Below is a small trained network, with its code and all its weights. Each question gives an input and a target symbol and asks what happens when units are switched off, that is, made to give their printed mean instead of their output.

import numpy as np


def w(rows, s, z=0):
    codes = np.array(rows[::2]) - 128.0
    scale = np.full(codes.shape[1], s)
    scale[-1] = z or s
    return codes * scale


def norm(h):
    return h / np.sqrt((h * h).mean(-1, keepdims=True) + 1e-5)


def f(y):
    return y / 2 * (1 + np.tanh(0.7978845608 * (y + 0.044715 * y**3)))


def softmax(a):
    e = np.exp(a - a.max(-1, keepdims=True))
    return e / e.sum(-1, keepdims=True)


def log_softmax(a):
    a = a - a.max(-1, keepdims=True)
    return a - np.log(np.exp(a).sum(-1, keepdims=True))


def net(x, mask):
    ids = ['γδζηθμξπφ'.index(c) for c in x.split()]
    T = len(ids)
    res = E[ids] + P[:T]
    u = 0
    for l in range(2):
        q, k, v = (norm(res) @ M[l].T for M in (Q, K, V))
        z = softmax(np.where(np.tri(T) > 0, q @ k.T / 3**0.5, -1e9)) @ v
        res = res + np.where(mask[u], z, O[l][:, -1]) @ O[l][:, :-1]
        u += 1
        y = f(norm(res) @ A[l][:, :-1].T + A[l][:, -1])
        res = res + np.where(mask[u : u + 4], y, B[l][:, -1]) @ B[l][:, :-1]
        u += 4
    return log_softmax(norm(res)[-1] @ U[:, :-1].T + U[:, -1])


Q, K, V, O, A, B = {}, {}, {}, {}, {}, {}
E = w([
[100,103,190,56],'γ',
[82,117,167,97],'δ',
[153,214,33,238],'ζ',
[98,31,123,99],'η',
[254,134,69,195],'θ',
[188,191,141,113],'μ',
[64,241,150,200],'ξ',
[157,99,90,138],'π',
[155,177,66,104],'φ',
],0.0077)
P = w([
[101,146,3,109],'0',
[142,140,121,106],'1',
[139,150,137,115],'2',
[146,157,149,118],'3',
[155,156,153,115],'4',
[154,159,151,115],'5',
],0.0034)
Q[0] = w([
[220,118,46,197],'L0H0',
[73,2,164,39],'L0H0',
[49,212,164,89],'L0H0',
],0.0096)
K[0] = w([
[181,185,149,193],'L0H0',
[129,2,219,70],'L0H0',
[55,113,19,28],'L0H0',
],0.0085)
V[0] = w([
[252,215,78,205],'L0H0',
[155,19,85,178],'L0H0',
[21,135,77,191],'L0H0',
],0.0031)
O[0] = w([
[141,118,203,7,253],'L0H0',
[154,27,200,200,142],'L0H0',
[136,252,196,161,136],'L0H0',
],0.0037,0.0029)
A[0] = w([
[144,128,86,14,235],'L0N0',
[188,150,219,130,184],'L0N1',
[120,46,108,255,2],'L0N2',
[118,47,22,86,145],'L0N3',
],0.0061,0.0021)
B[0] = w([
[113,89,253,151,255],'L0N0',
[82,63,83,124,178],'L0N1',
[118,148,179,192,135],'L0N2',
[201,142,188,111,210],'L0N3',
],0.0049,0.0038)
Q[1] = w([
[179,217,101,106],'L1H0',
[255,42,146,87],'L1H0',
[78,30,172,170],'L1H0',
],0.0075)
K[1] = w([
[202,193,7,84],'L1H0',
[254,69,124,163],'L1H0',
[5,20,227,223],'L1H0',
],0.0065)
V[1] = w([
[1,24,164,239],'L1H0',
[126,190,173,248],'L1H0',
[159,66,233,180],'L1H0',
],0.0038)
O[1] = w([
[142,99,236,119,50],'L1H0',
[254,143,165,236,164],'L1H0',
[121,204,187,203,250],'L1H0',
],0.0042,0.0024)
A[1] = w([
[210,90,50,254,137],'L1N0',
[160,111,223,58,189],'L1N1',
[232,136,9,165,4],'L1N2',
[177,174,59,77,122],'L1N3',
],0.0059,0.0037)
B[1] = w([
[97,109,46,40,190],'L1N0',
[77,143,56,139,253],'L1N1',
[11,68,254,133,159],'L1N2',
[118,9,194,197,155],'L1N3',
],0.0057,0.0052)
U = w([
[29,154,207,107,126],'γ',
[71,122,19,194,163],'δ',
[227,123,32,134,132],'ζ',
[152,168,190,67,155],'η',
[128,150,107,120,13],'θ',
[126,154,94,46,3],'μ',
[178,112,182,217,233],'ξ',
[127,253,123,213,68],'π',
[118,42,127,71,234],'φ',
],0.014,0.0038)

Each question gives the input, a string of symbols that net reads in full, and the target symbol t.
The units are the heads (3 rows each of Q, K, V and O) and the neurons (one row each of A and B). Each row of codes is followed by its name. A weight is (code - 128) times the scale printed after its matrix; where a second scale follows, it is the last column's (O, A, B and U).
mask holds one flag per unit, layer by layer, with each layer's heads first. A switched-off unit (its flag False) gives its mean, the last column of its rows in O or B, instead of its output. The means were averaged over made-up inputs and are rounded, as every weight is.
A unit's drop is (log p(t) with every unit on - log p(t) with that unit switched off) / (log p(t) with every unit on - log p(t) with every unit switched off).
The circuit of an input: a set's keep is (log p(t) with only the set's units on - log p(t) with every unit switched off) / (log p(t) with every unit on - log p(t) with every unit switched off). Starting from all 10 units, units are removed one at a time, each time the one whose removal leaves the highest keep (on an exact tie, the one counted first), for as long as the keep stays at least 0.8.
circuit, biggest first: the units of the circuit, biggest drop first
k most important neurons: the k neurons with the biggest drops, biggest first
k most important neurons of layer l: the k neurons of layer l with the biggest drops, biggest first
drop when u is switched off: that unit's drop, to one decimal
input π η μ π, target η: circuit, biggest first : (L0N0; L1N3; L0N3)
input φ ξ φ, target φ: circuit, biggest first : (L1H0; L1N3; L0N0)
input π π π, target ζ: circuit, biggest first : (L1N2)
input π π μ, target π: circuit, biggest first : (L1N0; L1H0; L0N3)
input μ μ θ μ, target μ: 3 most important neurons : (L1N2; L0N0; L0N1)
input ζ γ ζ π μ ζ, target δ: circuit, biggest first : (L1H0; L1N0; L1N2)
input ζ δ γ φ, target ζ: 3 most important neurons of layer 0 : (L0N0; L0N1; L0N2)
input δ η δ, target ξ: circuit, biggest first : (L0H0; L1H0)
input μ ζ μ θ δ μ, target μ: 3 most important neurons : (L1N2; L0N1; L0N0)
input ξ π μ π π π, target η: 4 most important neurons : (L0N0; L0N3; L1N3; L1N2)
input π ξ γ μ, target π: 3 most important neurons : (L1N0; L1N2; L0N0)
input ξ φ π μ, target ξ: 4 most important neurons : (L1N0; L1N3; L0N0; L0N1)
input ζ ζ π π η η, target ξ: circuit, biggest first : (L0H0; L1H0; L0N2)
input π π φ, target π: circuit, biggest first : (L1N0)
input γ π π η π π, target ξ: 2 most important neurons : (L1N0; L0N2)
input θ π π ζ π, target γ: 4 most important neurons : (L0N0; L1N0; L1N1; L1N3)
input ξ ζ φ, target ξ: 3 most important neurons of layer 1 : (L1N0; L1N3; L1N2)
input ξ ξ π δ φ, target ξ: 3 most important neurons : (L0N0; L1N0; L1N3)
input ζ π μ, target ζ: 2 most important neurons of layer 1 : (L1N2; L1N1)
input φ μ φ, target φ: circuit, biggest first : (L1N3)
input ζ μ φ, target ζ: 3 most important neurons : (L1N2; L0N0; L1N0)
input γ γ π, target ζ: 4 most important neurons : (L1N2; L1N3; L1N1; L0N3)
input π γ φ, target π: 3 most important neurons of layer 1 : (L1N0; L1N2; L1N1)
input η π π, target ξ: 2 most important neurons : (L0N2; L1N0)
input η ζ φ φ π, target γ: 2 most important neurons of layer 1 : (L1N1; L1N3)
input ζ π ξ π π, target π: drop when L1N2 is switched off : 0.2
input η π η δ δ, target ξ: drop when L1N2 is switched off : 0.1
input μ ζ ξ π, target π: drop when L1N0 is switched off : 0.3
input π π γ π θ, target φ: drop when L1N0 is switched off : 0.3
